Here is a tiny trained network, its code and every weight. The questions are about switching its units off for an input and a class, where a switched-off unit gives its printed mean instead of its output.

import numpy as np


def w(rows, s, z=0):
    codes = np.array(rows[::2]) - 128.0
    scale = np.full(codes.shape[1], s)
    scale[-1] = z or s
    return codes * scale


def f(y):
    return np.maximum(y, 0)


def log_softmax(a):
    a = a - a.max(-1, keepdims=True)
    return a - np.log(np.exp(a).sum(-1, keepdims=True))


def net(x, mask):
    res = np.array(x, float).reshape(1, 8) / 4 @ E
    y = f(res @ A[0][:, :-1].T + A[0][:, -1])
    res = res + np.where(mask, y, B[0][:, -1]) @ B[0][:, :-1]
    return log_softmax(res[-1] @ U[:, :-1].T + U[:, -1])


A, B = {}, {}
E = w([
[164,154,122,137,111,138,192,158,171,126,115],'x0',
[103,30,122,105,16,88,112,98,115,160,189],'x1',
[103,31,222,130,174,169,237,197,174,109,91],'x2',
[94,88,86,65,125,65,94,216,143,37,63],'x3',
[118,101,139,107,138,152,37,63,72,115,31],'x4',
[139,119,151,131,146,132,102,111,145,143,119],'x5',
[155,159,184,122,112,122,105,143,122,139,171],'x6',
[182,109,160,3,215,51,212,73,45,176,202],'x7',
],0.0068)
A[0] = w([
[173,121,85,29,137,89,86,209,162,52,122,106],'N0',
[178,154,164,115,117,132,171,68,84,205,124,97],'N1',
[148,162,91,2,195,97,190,112,65,129,112,43],'N2',
[160,126,112,36,188,108,140,136,89,129,154,2],'N3',
[24,219,127,164,114,149,84,188,143,102,83,37],'N4',
[157,184,156,189,255,110,140,138,120,63,105,117],'N5',
[141,226,71,78,118,83,61,108,155,178,133,70],'N6',
[114,167,173,99,165,137,75,62,67,111,22,142],'N7',
[191,186,12,146,115,106,93,58,120,134,150,166],'N8',
[138,145,39,154,212,153,138,165,76,79,120,83],'N9',
[128,72,93,93,136,38,66,215,82,99,52,139],'N10',
],0.0071,0.0031)
B[0] = w([
[100,115,159,178,187,189,105,154,147,117,222,232],'N0',
[125,125,114,167,161,146,64,100,159,74,140,217],'N1',
[86,116,127,142,60,124,57,81,196,165,108,255],'N2',
[146,206,172,161,131,88,78,100,200,140,62,208],'N3',
[95,104,150,123,110,88,82,84,124,190,46,223],'N4',
[168,32,172,129,62,90,183,70,103,177,210,223],'N5',
[186,75,135,78,145,105,98,204,131,138,152,212],'N6',
[184,117,99,148,157,70,156,148,85,100,120,232],'N7',
[135,46,153,115,132,183,162,166,146,119,142,246],'N8',
[118,108,254,163,112,151,161,126,126,136,117,183],'N9',
[153,142,133,146,181,156,157,72,91,80,148,254],'N10',
],0.0095,0.0066)
U = w([
[170,55,155,69,131,161,157,221,123,168,103,152],'0',
[133,162,144,184,174,199,113,162,114,128,141,208],'1',
[140,85,148,132,49,52,173,155,50,175,122,126],'2',
[71,235,137,181,75,47,25,147,208,191,2,2],'3',
[168,150,97,188,131,39,167,198,73,138,115,224],'4',
],0.0063,0.0033)

Each question gives the input, the list of numbers given to net, and the class t.
The units are the neurons (one row each of A and B). Each row of codes is followed by its name. A weight is (code - 128) times the scale printed after its matrix; where a second scale follows, it is the last column's (A, B and U).
mask holds one flag per neuron, in row order. A switched-off neuron (its flag False) gives its mean, the last column of its row in B, instead of its output. The means were averaged over made-up inputs and are rounded, as every weight is.
A unit's drop is (log p(t) with every unit on - log p(t) with that unit switched off) / (log p(t) with every unit on - log p(t) with every unit switched off).
The circuit of an input: a set's keep is (log p(t) with only the set's units on - log p(t) with every unit switched off) / (log p(t) with every unit on - log p(t) with every unit switched off). Starting from all 11 units, units are removed one at a time, each time the one whose removal leaves the highest keep (on an exact tie, the one counted first), for as long as the keep stays at least 0.8.
units of the circuit, in order: the units of the circuit, biggest drop first
unit that matters most: the unit with the biggest drop
top k neurons: the k neurons with the biggest drops, biggest first
drop when u is switched off: that unit's drop, to one decimal
input [-3,0,-8,0,3,-8,4,-5], class 0: unit that matters most -> N8
input [2,-6,-8,6,-6,-3,2,1], class 0: units of the circuit, in order -> [N6; N8]
input [4,-2,6,-5,-6,4,-8,8], class 3: units of the circuit, in order -> [N2; N3; N8]
input [1,7,3,8,-7,6,-6,-6], class 1: units of the circuit, in order -> [N0; N10]
input [-5,-6,1,8,-4,1,0,4], class 1: top 2 neurons -> [N0; N10]
input [-8,2,3,6,0,3,0,-2], class 1: top 4 neurons -> [N10; N0; N5; N6]
input [7,-6,-3,0,7,-4,-5,-6], class 4: top 4 neurons -> [N7; N2; N3; N5]
input [-8,-6,-6,-4,6,5,-6,-3], class 0: units of the circuit, in order -> [N8; N6]
input [-4,-8,0,1,1,-4,-2,6], class 2: top 3 neurons -> [N5; N7; N9]
input [2,6,3,-4,-2,-2,-3,-7], class 3: top 2 neurons -> [N5; N8]
input [7,-8,0,-3,8,8,-2,-7], class 2: top 2 neurons -> [N5; N7]
input [1,0,-6,7,-2,-7,6,-2], class 1: top 3 neurons -> [N0; N10; N5]
input [-4,-1,-6,5,-3,-5,-7,3], class 0: top 4 neurons -> [N8; N6; N1; N9]
input [1,-5,3,-3,-4,8,7,-7], class 3: units of the circuit, in order -> [N4]
input [-1,-8,-3,2,-5,-2,2,-8], class 2: units of the circuit, in order -> [N5; N1]
input [0,-5,-1,3,-1,-1,-8,1], class 2: top 3 neurons -> [N5; N1; N9]
input [0,1,7,5,0,-7,-3,8], class 3: units of the circuit, in order -> [N2; N3]
input [-1,-2,-1,-7,8,7,-7,3], class 4: top 2 neurons -> [N7; N0]
input [5,4,3,-7,0,-1,0,7], class 1: top 2 neurons -> [N1; N4]
input [8,-5,-5,-7,2,-1,-5,8], class 3: units of the circuit, in order -> [N2]
input [0,-4,-3,8,4,4,7,-6], class 1: top 4 neurons -> [N0; N10; N2; N3]
input [-6,-8,7,4,7,5,2,-1], class 2: units of the circuit, in order -> [N5; N7]
input [3,1,-3,6,8,-6,2,8], class 3: drop when N5 is switched off -> 0.1
input [0,-2,-5,6,4,5,1,8], class 3: drop when N4 is switched off -> -0.2
